Below are the code and all the weights of a small trained network. Each question names an input and a class and asks about switching units off, where a switched-off unit gives its printed mean instead of its output.

import numpy as np


def w(rows, s, z=0):
    codes = np.array(rows[::2]) - 128.0
    scale = np.full(codes.shape[1], s)
    scale[-1] = z or s
    return codes * scale


def f(y):
    return np.maximum(y, 0)


def log_softmax(a):
    a = a - a.max(-1, keepdims=True)
    return a - np.log(np.exp(a).sum(-1, keepdims=True))


def net(x, mask):
    res = np.array(x, float).reshape(1, 6) / 4 @ E
    y = f(res @ A[0][:, :-1].T + A[0][:, -1])
    res = res + np.where(mask, y, B[0][:, -1]) @ B[0][:, :-1]
    return log_softmax(res[-1] @ U[:, :-1].T + U[:, -1])


A, B = {}, {}
E = w([
[53,2,97],'x0',
[127,126,130],'x1',
[126,126,125],'x2',
[225,80,22],'x3',
[127,126,128],'x4',
[185,53,211],'x5',
],0.0079)
A[0] = w([
[183,117,197,138],'n0',
[174,102,166,35],'n1',
[227,190,171,55],'n2',
[178,168,52,112],'n3',
[98,43,127,96],'n4',
[141,85,81,115],'n5',
[165,90,162,224],'n6',
[212,95,44,104],'n7',
[99,155,56,164],'n8',
[73,57,95,115],'n9',
[122,87,237,140],'n10',
[224,122,64,86],'n11',
[107,57,114,21],'n12',
[131,72,147,99],'n13',
[196,254,175,54],'n14',
[209,112,204,152],'n15',
[21,80,135,115],'n16',
[179,82,74,85],'n17',
[54,184,30,81],'n18',
[74,85,88,44],'n19',
[172,192,167,2],'n20',
[199,45,190,170],'n21',
],0.012,0.0049)
B[0] = w([
[136,187,99,196],'n0',
[130,119,56,153],'n1',
[198,85,132,209],'n2',
[156,155,158,196],'n3',
[202,146,153,207],'n4',
[104,202,199,188],'n5',
[120,184,44,209],'n6',
[74,139,231,234],'n7',
[159,176,43,198],'n8',
[254,166,156,215],'n9',
[97,154,112,227],'n10',
[84,141,168,213],'n11',
[160,115,145,175],'n12',
[191,155,91,173],'n13',
[182,124,176,254],'n14',
[99,160,92,215],'n15',
[144,163,209,228],'n16',
[66,184,218,200],'n17',
[155,152,72,216],'n18',
[219,134,170,175],'n19',
[154,74,201,178],'n20',
[119,184,55,239],'n21',
],0.0073,0.0081)
U = w([
[79,181,241,45],'0',
[248,88,185,13],'1',
[152,163,96,140],'2',
[143,149,166,224],'3',
[142,139,165,255],'4',
[145,139,162,239],'5',
[88,74,117,49],'6',
[98,7,72,29],'7',
],0.015,0.0068)

Each question gives the input, the list of numbers given to net, and the class t.
The units are the neurons (one row each of A and B). Each row of codes is followed by its name. A weight is (code - 128) times the scale printed after its matrix; where a second scale follows, it is the last column's (A, B and U).
mask holds one flag per neuron, in row order. A switched-off neuron (its flag False) gives its mean, the last column of its row in B, instead of its output. The means were averaged over made-up inputs and are rounded, as every weight is.
A unit's drop is (log p(t) with every unit on - log p(t) with that unit switched off) / (log p(t) with every unit on - log p(t) with every unit switched off).
The circuit of an input: a set's keep is (log p(t) with only the set's units on - log p(t) with every unit switched off) / (log p(t) with every unit on - log p(t) with every unit switched off). Starting from the 12 units with the biggest drops (on a tie, the unit counted first), units are removed one at a time, each time the one whose removal leaves the highest keep (on an exact tie, the one counted first), for as long as the keep stays at least 0.8.
circuit, biggest first: the units of the circuit, biggest drop first
unit that matters most: the unit with the biggest drop
top k neurons: the k neurons with the biggest drops, biggest first
drop of u: that unit's drop, to one decimal
input [8,-6,-4,1,-2,-3], class 1: unit that matters most : n9
input [0,-5,-2,5,-3,6], class 2: top 3 neurons : (n21; n6; n16)
input [-1,1,-8,-7,-4,-8], class 2: circuit, biggest first : (n18; n7)
input [-4,2,-3,4,0,-3], class 0: circuit, biggest first : (n7; n11)
input [7,-2,0,3,5,-4], class 1: circuit, biggest first : (n9; n19)
input [7,-6,3,8,-8,8], class 0: circuit, biggest first : (n17; n7)
input [7,-8,-4,6,4,8], class 2: top 3 neurons : (n21; n6; n13)
input [-5,2,-7,8,-6,-7], class 0: circuit, biggest first : (n7; n11)
input [-7,6,-2,4,5,-3], class 1: top 2 neurons : (n2; n14)
input [-8,7,-7,2,-7,-8], class 1: circuit, biggest first : (n14; n2)
input [-4,3,8,-7,-2,4], class 4: circuit, biggest first : (n7; n17)
input [8,-2,-6,-7,-5,4], class 1: top 2 neurons : (n9; n4)
input [8,-4,-2,-6,-5,-7], class 1: top 2 neurons : (n9; n19)
input [-8,1,7,6,-7,-3], class 1: unit that matters most : n2
input [0,0,-5,6,1,6], class 0: top 3 neurons : (n7; n17; n11)
input [6,4,-6,-4,-3,-8], class 2: top 4 neurons : (n18; n8; n7; n14)
input [-4,2,-8,7,6,5], class 4: top 2 neurons : (n2; n16)
input [7,-5,3,7,6,5], class 0: top 3 neurons : (n17; n7; n5)
input [7,-4,6,-1,7,-7], class 1: top 2 neurons : (n9; n19)
input [-8,-8,-6,-4,-1,-7], class 1: unit that matters most : n14
input [2,-7,7,8,-1,8], class 0: top 2 neurons : (n7; n17)
input [-7,-7,-5,8,3,3], class 0: top 3 neurons : (n7; n11; n17)
input [8,5,7,0,2,4], class 1: top 2 neurons : (n9; n4)
input [-8,4,3,4,-6,-1], class 1: top 2 neurons : (n2; n14)
input [7,4,1,-2,1,-5], class 1: top 2 neurons : (n9; n19)
input [1,-4,3,-7,2,8], class 2: drop of n7 : 0.2
input [3,1,-6,-2,-1,7], class 2: drop of n21 : 0.1
input [0,-4,7,3,-3,7], class 2: unit that matters most : n21
input [-3,2,1,6,6,0], class 0: drop of n4 : 0.0
